Here is a tiny trained network, its code and every weight. The questions are about switching its units off for an input and a class, where a switched-off unit gives its printed mean instead of its output.

import numpy as np


def w(rows, s, z=0):
    codes = np.array(rows[::2]) - 128.0
    scale = np.full(codes.shape[1], s)
    scale[-1] = z or s
    return codes * scale


def norm(h):
    return h / np.sqrt((h * h).mean(-1, keepdims=True) + 1e-5)


def f(y):
    return np.maximum(y, 0)


def log_softmax(a):
    a = a - a.max(-1, keepdims=True)
    return a - np.log(np.exp(a).sum(-1, keepdims=True))


def net(x, mask):
    res = np.array(x, float).reshape(1, 3) / 4 @ E
    u = 0
    for l in range(4):
        y = f(norm(res) @ A[l][:, :-1].T + A[l][:, -1])
        res = res + np.where(mask[u : u + 7], y, B[l][:, -1]) @ B[l][:, :-1]
        u += 7
    return log_softmax(norm(res)[-1] @ U[:, :-1].T + U[:, -1])


A, B = {}, {}
E = w([
[136,112,127,171,149,135,133,125,7],'x0',
[116,124,228,117,117,138,124,197,161],'x1',
[122,158,105,4,116,127,134,100,96],'x2',
],0.0024)
A[0] = w([
[139,124,111,105,114,124,136,131,110,89],'L0N1',
[125,127,118,53,130,120,132,104,58,6],'L0N2',
[137,134,99,76,128,133,127,118,19,29],'L0N3',
[126,126,121,170,128,125,130,120,2,174],'L0N4',
[125,133,138,9,130,130,127,122,166,99],'L0N5',
[139,120,150,101,144,131,128,134,131,92],'L0N6',
[123,121,216,142,121,136,134,181,98,78],'L0N7',
],0.0098,0.0019)
B[0] = w([
[96,124,136,139,169,108,106,129,125,155],'L0N1',
[11,176,135,88,206,181,85,34,111,215],'L0N2',
[28,202,146,193,133,80,113,1,68,227],'L0N3',
[205,42,74,63,167,202,134,175,110,246],'L0N4',
[143,112,105,73,54,156,159,193,120,254],'L0N5',
[130,152,72,143,118,99,187,119,117,151],'L0N6',
[145,136,207,152,204,75,69,149,150,219],'L0N7',
],0.0075,0.0079)
A[1] = w([
[180,144,98,85,40,78,170,148,131,3],'L1N1',
[176,136,50,129,92,165,203,90,53,19],'L1N2',
[126,83,59,184,110,199,161,89,187,132],'L1N3',
[153,120,161,153,65,97,182,111,71,73],'L1N4',
[2,220,149,153,130,117,119,6,54,32],'L1N5',
[99,157,90,223,69,85,173,73,173,75],'L1N6',
[101,139,119,50,22,173,169,180,176,43],'L1N7',
],0.0087,0.00064)
B[1] = w([
[119,185,138,73,134,108,150,149,126,165],'L1N1',
[107,93,110,170,85,152,141,192,135,168],'L1N2',
[138,82,107,122,113,154,155,94,114,158],'L1N3',
[103,125,136,115,148,128,137,120,147,130],'L1N4',
[53,178,78,112,247,151,88,30,121,246],'L1N5',
[181,151,169,125,98,113,167,50,158,145],'L1N6',
[161,156,107,51,119,93,171,159,109,201],'L1N7',
],0.012)
A[2] = w([
[104,206,114,209,46,101,91,141,86,64],'L2N1',
[141,185,123,193,57,141,60,124,78,2],'L2N2',
[73,232,202,163,59,32,132,127,184,73],'L2N3',
[107,185,128,186,71,131,109,141,95,40],'L2N4',
[117,181,171,187,72,122,133,86,149,4],'L2N5',
[104,162,153,254,118,85,135,85,156,34],'L2N6',
[129,150,120,209,123,96,126,171,226,115],'L2N7',
],0.009,0.00053)
B[2] = w([
[151,101,101,151,173,138,141,157,113,128],'L2N1',
[99,138,139,113,132,113,107,104,132,128],'L2N2',
[2,118,120,168,71,125,101,108,102,255],'L2N3',
[163,92,134,144,120,124,157,153,156,128],'L2N4',
[121,183,164,167,154,87,116,121,158,170],'L2N5',
[94,112,173,115,63,99,108,150,141,219],'L2N6',
[124,89,132,129,77,127,70,147,166,226],'L2N7',
],0.0099,0.0028)
A[3] = w([
[201,148,183,145,228,104,131,155,114,25],'L3N1',
[175,204,90,145,121,125,188,187,132,87],'L3N2',
[253,162,179,177,234,82,120,154,104,5],'L3N3',
[134,132,153,168,195,165,93,132,97,58],'L3N4',
[179,236,97,185,111,179,106,153,103,1],'L3N5',
[213,230,166,197,150,170,114,182,55,90],'L3N6',
[193,159,69,101,127,208,140,106,84,82],'L3N7',
],0.0076,0.00095)
B[3] = w([
[244,135,144,127,128,159,62,102,132,200],'L3N1',
[114,235,177,120,93,82,135,135,93,215],'L3N2',
[228,108,196,106,195,134,58,156,121,212],'L3N3',
[182,215,99,87,107,107,149,146,187,245],'L3N4',
[97,125,139,161,122,105,116,151,99,128],'L3N5',
[119,120,148,98,181,118,154,125,136,158],'L3N6',
[58,174,124,254,107,85,159,180,133,252],'L3N7',
],0.0081,0.0037)
U = w([
[185,124,148,160,62,110,215,9,181,3],'0',
[42,102,199,174,68,69,37,162,176,141],'1',
[145,33,30,207,110,193,190,190,103,82],'2',
[254,103,169,122,203,138,52,172,145,96],'3',
[127,207,102,16,65,74,212,215,112,184],'4',
[28,188,54,119,241,155,97,22,104,219],'5',
],0.0079,0.0014)

Each question gives the input, the list of numbers given to net, and the class t.
The units are the neurons (one row each of A and B). Each row of codes is followed by its name. A weight is (code - 128) times the scale printed after its matrix; where a second scale follows, it is the last column's (A, B and U).
mask holds one flag per neuron, layer by layer. A switched-off neuron (its flag False) gives its mean, the last column of its row in B, instead of its output. The means were averaged over made-up inputs and are rounded, as every weight is.
A unit's drop is (log p(t) with every unit on - log p(t) with that unit switched off) / (log p(t) with every unit on - log p(t) with every unit switched off).
The circuit of an input: a set's keep is (log p(t) with only the set's units on - log p(t) with every unit switched off) / (log p(t) with every unit on - log p(t) with every unit switched off). Starting from the 12 units with the biggest drops (on a tie, the unit counted first), units are removed one at a time, each time the one whose removal leaves the highest keep (on an exact tie, the one counted first), for as long as the keep stays at least 0.8.
circuit, biggest first: the units of the circuit, biggest drop first
unit that matters most: the unit with the biggest drop
k most important neurons: the k neurons with the biggest drops, biggest first
k most important neurons of layer l: the k neurons of layer l with the biggest drops, biggest first
input [-1,-3,-7], class 0: 2 most important neurons	L0N2, L0N5
input [5,-1,-5], class 2: circuit, biggest first	L0N4, L1N5
input [0,4,-1], class 1: unit that matters most	L0N4
input [-3,-1,-5], class 0: 3 most important neurons	L0N2, L0N5, L0N7
input [-5,-2,-6], class 0: 4 most important neurons	L0N2, L0N5, L0N7, L0N4
input [1,2,-8], class 1: 3 most important neurons of layer 0	L0N4, L0N2, L0N3
input [0,-3,-4], class 2: 3 most important neurons	L0N7, L0N5, L1N5
input [-2,0,-2], class 0: circuit, biggest first	L0N2, L0N7, L0N4, L1N6
input [-2,-3,-6], class 0: 2 most important neurons	L0N2, L0N5
input [-3,1,-2], class 1: 3 most important neurons of layer 1	L1N5, L1N7, L1N3
input [1,-3,-6], class 2: 2 most important neurons of layer 0	L0N7, L0N5
input [-2,7,1], class 1: 2 most important neurons	L0N7, L0N4
input [1,-2,-4], class 2: 2 most important neurons	L0N7, L0N5
input [-8,-3,8], class 4: unit that matters most	L0N5
input [-5,5,-7], class 1: 4 most important neurons	L0N4, L0N3, L1N5, L0N2
input [-3,7,-1], class 1: 4 most important neurons	L0N7, L0N4, L1N5, L0N3
input [6,-5,-3], class 2: 2 most important neurons	L0N4, L1N5
input [-7,0,-4], class 4: 3 most important neurons	L0N3, L0N2, L0N7
input [-4,-4,2], class 4: 2 most important neurons	L0N3, L0N5
input [8,1,-4], class 3: unit that matters most	L0N7
input [-3,8,0], class 1: 2 most important neurons of layer 0	L0N7, L0N4
input [-5,3,-6], class 1: 3 most important neurons of layer 0	L0N2, L0N3, L0N4
input [-3,-7,-2], class 0: 2 most important neurons of layer 1	L1N6, L1N3
